Here is a tiny trained network, its code and every weight. The questions are about switching its units off for an input and a target symbol, where a switched-off unit gives its printed mean instead of its output.

import numpy as np


def w(rows, s, z=0):
    codes = np.array(rows[::2]) - 128.0
    scale = np.full(codes.shape[1], s)
    scale[-1] = z or s
    return codes * scale


def f(y):
    return np.maximum(y, 0)


def softmax(a):
    e = np.exp(a - a.max(-1, keepdims=True))
    return e / e.sum(-1, keepdims=True)


def log_softmax(a):
    a = a - a.max(-1, keepdims=True)
    return a - np.log(np.exp(a).sum(-1, keepdims=True))


def net(x, mask):
    ids = ['ΔΘΛΦαβγεζηξπστψω'.index(c) for c in x.split()]
    T = len(ids)
    res = E[ids] + P[:T]
    u = 0
    for l in range(2):
        q, k, v = (res @ M[l].T for M in (Q, K, V))
        z = softmax(np.where(np.tri(T) > 0, q @ k.T / 3**0.5, -1e9)) @ v
        res = res + np.where(mask[u], z, O[l][:, -1]) @ O[l][:, :-1]
        u += 1
        y = f(res @ A[l][:, :-1].T + A[l][:, -1])
        res = res + np.where(mask[u : u + 8], y, B[l][:, -1]) @ B[l][:, :-1]
        u += 8
    return log_softmax(res[-1] @ U[:, :-1].T + U[:, -1])


Q, K, V, O, A, B = {}, {}, {}, {}, {}, {}
E = w([
[126,134,121],'Δ',
[133,144,128],'Θ',
[135,141,126],'Λ',
[163,66,201],'Φ',
[133,160,138],'α',
[133,147,130],'β',
[135,131,117],'γ',
[134,157,134],'ε',
[138,143,123],'ζ',
[4,127,154],'η',
[122,106,231],'ξ',
[203,180,159],'π',
[132,54,168],'σ',
[66,96,166],'τ',
[111,78,84],'ψ',
[93,159,84],'ω',
],0.02)
P = w([
[2,135,139],'0',
[21,110,140],'1',
[47,108,135],'2',
[69,100,128],'3',
[99,103,124],'4',
[124,102,117],'5',
[150,106,112],'6',
[174,104,103],'7',
[202,90,85],'8',
[226,84,70],'9',
[241,81,67],'10',
],0.0038)
Q[0] = w([
[78,41,195],'L0H0',
[41,80,3],'L0H0',
[249,189,249],'L0H0',
],0.0057)
K[0] = w([
[133,188,196],'L0H0',
[198,58,226],'L0H0',
[1,189,27],'L0H0',
],0.0063)
V[0] = w([
[92,255,96],'L0H0',
[168,134,108],'L0H0',
[57,154,103],'L0H0',
],0.0028)
O[0] = w([
[1,115,180,190],'L0H0',
[104,169,130,65],'L0H0',
[113,122,185,255],'L0H0',
],0.0038,0.00083)
A[0] = w([
[152,51,175,142],'L0N0',
[97,169,120,143],'L0N1',
[134,132,5,225],'L0N2',
[131,132,84,171],'L0N3',
[131,147,22,254],'L0N4',
[21,110,151,134],'L0N5',
[107,170,69,83],'L0N6',
[122,217,108,193],'L0N7',
],0.012,0.0051)
B[0] = w([
[120,103,236,160],'L0N0',
[83,94,124,171],'L0N1',
[31,117,181,242],'L0N2',
[79,120,161,174],'L0N3',
[52,114,195,253],'L0N4',
[254,163,38,200],'L0N5',
[69,192,133,161],'L0N6',
[98,87,183,207],'L0N7',
],0.0089,0.0082)
Q[1] = w([
[6,109,214],'L1H0',
[145,79,143],'L1H0',
[122,154,77],'L1H0',
],0.024)
K[1] = w([
[80,79,207],'L1H0',
[200,80,142],'L1H0',
[95,167,3],'L1H0',
],0.015)
V[1] = w([
[179,189,150],'L1H0',
[69,145,100],'L1H0',
[123,254,205],'L1H0',
],0.0098)
O[1] = w([
[129,169,161,2],'L1H0',
[143,115,73,226],'L1H0',
[102,249,111,177],'L1H0',
],0.015,0.0093)
A[1] = w([
[27,203,144,127],'L1N0',
[215,126,58,203],'L1N1',
[44,65,138,13],'L1N2',
[185,189,218,94],'L1N3',
[231,92,72,136],'L1N4',
[220,99,253,2],'L1N5',
[98,174,211,42],'L1N6',
[217,158,203,243],'L1N7',
],0.0069,0.0094)
B[1] = w([
[191,105,134,247],'L1N0',
[77,118,76,159],'L1N1',
[181,187,100,173],'L1N2',
[80,199,80,144],'L1N3',
[134,82,76,143],'L1N4',
[25,196,152,148],'L1N5',
[37,118,67,141],'L1N6',
[253,129,138,172],'L1N7',
],0.011,0.012)
U = w([
[161,114,116,53],'Δ',
[155,129,146,126],'Θ',
[148,127,148,140],'Λ',
[127,120,147,34],'Φ',
[209,135,129,191],'α',
[155,123,143,124],'β',
[37,94,179,6],'γ',
[178,139,150,203],'ε',
[53,152,191,2],'ζ',
[204,110,69,140],'η',
[138,200,148,52],'ξ',
[210,175,112,123],'π',
[163,64,228,235],'σ',
[238,108,126,226],'τ',
[60,1,157,114],'ψ',
[8,191,46,147],'ω',
],0.0082,0.0038)

Each question gives the input, a string of symbols that net reads in full, and the target symbol t.
The units are the heads (3 rows each of Q, K, V and O) and the neurons (one row each of A and B). Each row of codes is followed by its name. A weight is (code - 128) times the scale printed after its matrix; where a second scale follows, it is the last column's (O, A, B and U).
mask holds one flag per unit, layer by layer, with each layer's heads first. A switched-off unit (its flag False) gives its mean, the last column of its rows in O or B, instead of its output. The means were averaged over made-up inputs and are rounded, as every weight is.
A unit's drop is (log p(t) with every unit on - log p(t) with that unit switched off) / (log p(t) with every unit on - log p(t) with every unit switched off).
The circuit of an input: a set's keep is (log p(t) with only the set's units on - log p(t) with every unit switched off) / (log p(t) with every unit on - log p(t) with every unit switched off). Starting from the 12 units with the biggest drops (on a tie, the unit counted first), units are removed one at a time, each time the one whose removal leaves the highest keep (on an exact tie, the one counted first), for as long as the keep stays at least 0.8.
units of the circuit, in order: the units of the circuit, biggest drop first
unit that matters most: the unit with the biggest drop
k most important neurons: the k neurons with the biggest drops, biggest first
k most important neurons of layer l: the k neurons of layer l with the biggest drops, biggest first
input α ε ω ψ γ, target ψ: 2 most important neurons : [L0N5, L0N0]
input γ α Δ η ω ω ω Θ β, target ω: units of the circuit, in order : [L1H0, L1N7]
input ω ε ω α ψ ψ β π, target π: 3 most important neurons : [L1N7, L0N2, L0N4]
input α α ξ, target ξ: units of the circuit, in order : [L1H0, L1N7, L0N0, L1N3]
input α α ω ζ Δ ω ψ α, target ψ: units of the circuit, in order : [L0N5, L1H0, L0N2]
input ω α ε α ω ω ω Δ γ α π, target π: 3 most important neurons : [L1N7, L0N2, L1N3]
input ω γ ω σ β, target σ: 3 most important neurons : [L0N0, L0N5, L0N6]
input σ α Θ ω ω ψ, target ψ: units of the circuit, in order : [L1H0]
input ω α η ω Δ Λ α ω Θ, target ω: 3 most important neurons : [L0N2, L0N4, L1N7]
input α ω ω σ ω ω ω γ ψ ε ζ, target ψ: units of the circuit, in order : [L0N5, L1H0]
input α ω α α ω γ, target ω: 2 most important neurons of layer 0 : [L0N4, L0N2]
input Θ ζ ω α γ, target ω: 4 most important neurons : [L0N4, L0N7, L0N2, L1N7]
input ε ω ψ η ε Θ ω τ, target τ: 2 most important neurons : [L0N5, L0N2]
input ω ψ α β, target ψ: unit that matters most : L0N5
input ω η σ ω σ Φ, target ζ: 4 most important neurons : [L0N0, L1N5, L1N3, L1N6]
input σ Θ γ α ψ Δ ω ψ Θ α ψ, target ψ: units of the circuit, in order : [L1H0, L0N2]
input α α ω ε ψ Θ Δ, target ψ: units of the circuit, in order : [L0N5, L1H0, L0N2, L0N4]
input ω σ ε ψ β β ψ Λ α, target ψ: 3 most important neurons : [L0N4, L0N2, L0N5]
input ε η ω α σ ω Δ Λ, target ω: units of the circuit, in order : [L0N4, L0N2, L1H0, L1N7]
input ε ψ ε, target ψ: unit that matters most : L0N2
